Here is a tiny trained network, its code and every weight. The questions are about switching its units off for an input and a class, where a switched-off unit gives its printed mean instead of its output.

import numpy as np


def w(rows, s, z=0):
    codes = np.array(rows[::2]) - 128.0
    scale = np.full(codes.shape[1], s)
    scale[-1] = z or s
    return codes * scale


def f(y):
    return y / 2 * (1 + np.tanh(0.7978845608 * (y + 0.044715 * y**3)))


def log_softmax(a):
    a = a - a.max(-1, keepdims=True)
    return a - np.log(np.exp(a).sum(-1, keepdims=True))


def net(x, mask):
    res = np.array(x, float).reshape(1, 4) / 4 @ E
    y = f(res @ A[0][:, :-1].T + A[0][:, -1])
    res = res + np.where(mask, y, B[0][:, -1]) @ B[0][:, :-1]
    return log_softmax(res[-1] @ U[:, :-1].T + U[:, -1])


A, B = {}, {}
E = w([
[149,148,162,255,175,167,204,106,183,156],'x0',
[171,45,207,122,87,171,98,148,142,191],'x1',
[35,163,183,91,149,43,122,127,188,194],'x2',
[118,128,122,135,125,135,127,157,141,125],'x3',
],0.013)
A[0] = w([
[43,168,209,175,201,75,169,107,227,232,64],'n0',
[120,210,42,134,180,94,156,101,112,96,254],'n1',
[48,141,168,24,114,57,43,160,128,137,145],'n2',
[106,175,186,216,169,110,206,102,213,208,77],'n3',
[20,133,151,11,102,51,60,131,125,167,143],'n4',
[105,154,59,149,170,85,141,108,106,113,246],'n5',
[213,108,98,237,174,228,200,99,113,97,143],'n6',
[175,96,36,145,59,156,89,130,72,87,171],'n7',
[220,127,88,221,124,199,182,105,139,102,138],'n8',
[147,48,212,124,59,193,89,145,133,217,161],'n9',
[164,75,58,74,64,165,98,136,73,50,178],'n10',
[179,9,247,109,59,203,79,159,140,254,174],'n11',
[146,79,66,87,44,149,67,138,45,39,204],'n12',
[101,169,174,119,139,71,174,116,179,179,132],'n13',
[161,106,77,80,82,101,35,146,64,86,207],'n14',
[180,97,111,136,106,137,111,133,73,87,146],'n15',
[183,21,222,120,76,159,84,155,148,209,161],'n16',
[82,134,144,98,132,111,72,146,92,167,96],'n17',
],0.0073,0.0076)
B[0] = w([
[145,182,159,16,194,161,60,167,71,148,232],'n0',
[29,151,95,143,136,140,163,198,62,51,228],'n1',
[141,126,50,118,99,75,167,86,177,125,237],'n2',
[135,129,203,85,177,200,92,188,104,134,221],'n3',
[115,103,19,154,55,57,170,84,206,101,249],'n4',
[45,161,101,120,144,109,132,168,109,65,203],'n5',
[136,80,119,204,56,199,179,129,157,73,235],'n6',
[130,145,165,131,160,168,98,156,112,121,193],'n7',
[140,93,126,202,65,174,163,108,106,81,214],'n8',
[201,66,168,130,138,126,124,88,132,173,208],'n9',
[148,159,205,76,202,167,92,154,83,157,204],'n10',
[255,36,174,136,137,114,116,84,142,179,243],'n11',
[116,157,163,40,167,163,73,175,82,143,219],'n12',
[106,153,119,78,134,119,99,123,106,143,191],'n13',
[104,168,125,30,153,128,93,150,118,139,215],'n14',
[155,137,172,138,127,183,111,141,109,139,165],'n15',
[243,22,165,115,131,98,132,69,180,183,216],'n16',
[154,92,89,140,122,88,146,88,182,137,161],'n17',
],0.0087,0.016)
U = w([
[60,221,161,55,206,164,82,212,75,105,252],'0',
[193,97,216,49,238,155,44,124,123,224,111],'1',
[30,160,15,108,48,41,177,90,173,79,128],'2',
[188,63,75,91,48,43,181,21,217,171,44],'3',
[89,115,83,222,67,177,254,162,109,43,171],'4',
[191,61,183,239,26,166,176,54,161,145,28],'5',
],0.0071,0.0025)

Each question gives the input, the list of numbers given to net, and the class t.
The units are the neurons (one row each of A and B). Each row of codes is followed by its name. A weight is (code - 128) times the scale printed after its matrix; where a second scale follows, it is the last column's (A, B and U).
mask holds one flag per neuron, in row order. A switched-off neuron (its flag False) gives its mean, the last column of its row in B, instead of its output. The means were averaged over made-up inputs and are rounded, as every weight is.
A unit's drop is (log p(t) with every unit on - log p(t) with that unit switched off) / (log p(t) with every unit on - log p(t) with every unit switched off).
The circuit of an input: a set's keep is (log p(t) with only the set's units on - log p(t) with every unit switched off) / (log p(t) with every unit on - log p(t) with every unit switched off). Starting from the 12 units with the biggest drops (on a tie, the unit counted first), units are removed one at a time, each time the one whose removal leaves the highest keep (on an exact tie, the one counted first), for as long as the keep stays at least 0.8.
units of the circuit, in order: the units of the circuit, biggest drop first
most important unit: the unit with the biggest drop
k most important neurons: the k neurons with the biggest drops, biggest first
drop when u is switched off: that unit's drop, to one decimal
input [-6,0,-5,2], class 0: most important unit : n11
input [-2,5,1,7], class 3: units of the circuit, in order : n0, n3
input [1,-1,-7,-7], class 4: 4 most important neurons : n6, n8, n0, n3
input [1,1,-8,-2], class 5: 3 most important neurons : n6, n8, n0
input [-7,-5,1,4], class 2: 2 most important neurons : n4, n2
input [1,5,-6,0], class 5: 2 most important neurons : n6, n0
input [8,-4,1,8], class 0: 2 most important neurons : n0, n3
input [0,-6,-2,-5], class 0: 2 most important neurons : n4, n2
input [1,-3,0,-7], class 4: 2 most important neurons : n0, n12
input [6,0,-4,-7], class 4: 2 most important neurons : n11, n16
input [-6,0,-8,-6], class 0: 2 most important neurons : n11, n16
input [3,-5,1,-6], class 0: 2 most important neurons : n4, n2
input [-8,0,2,8], class 2: drop when n4 is switched off : 0.4
input [3,7,0,-4], class 5: units of the circuit, in order : n12
input [0,7,6,6], class 3: drop when n12 is switched off : 0.2
input [-7,-5,2,3], class 2: drop when n4 is switched off : 0.3
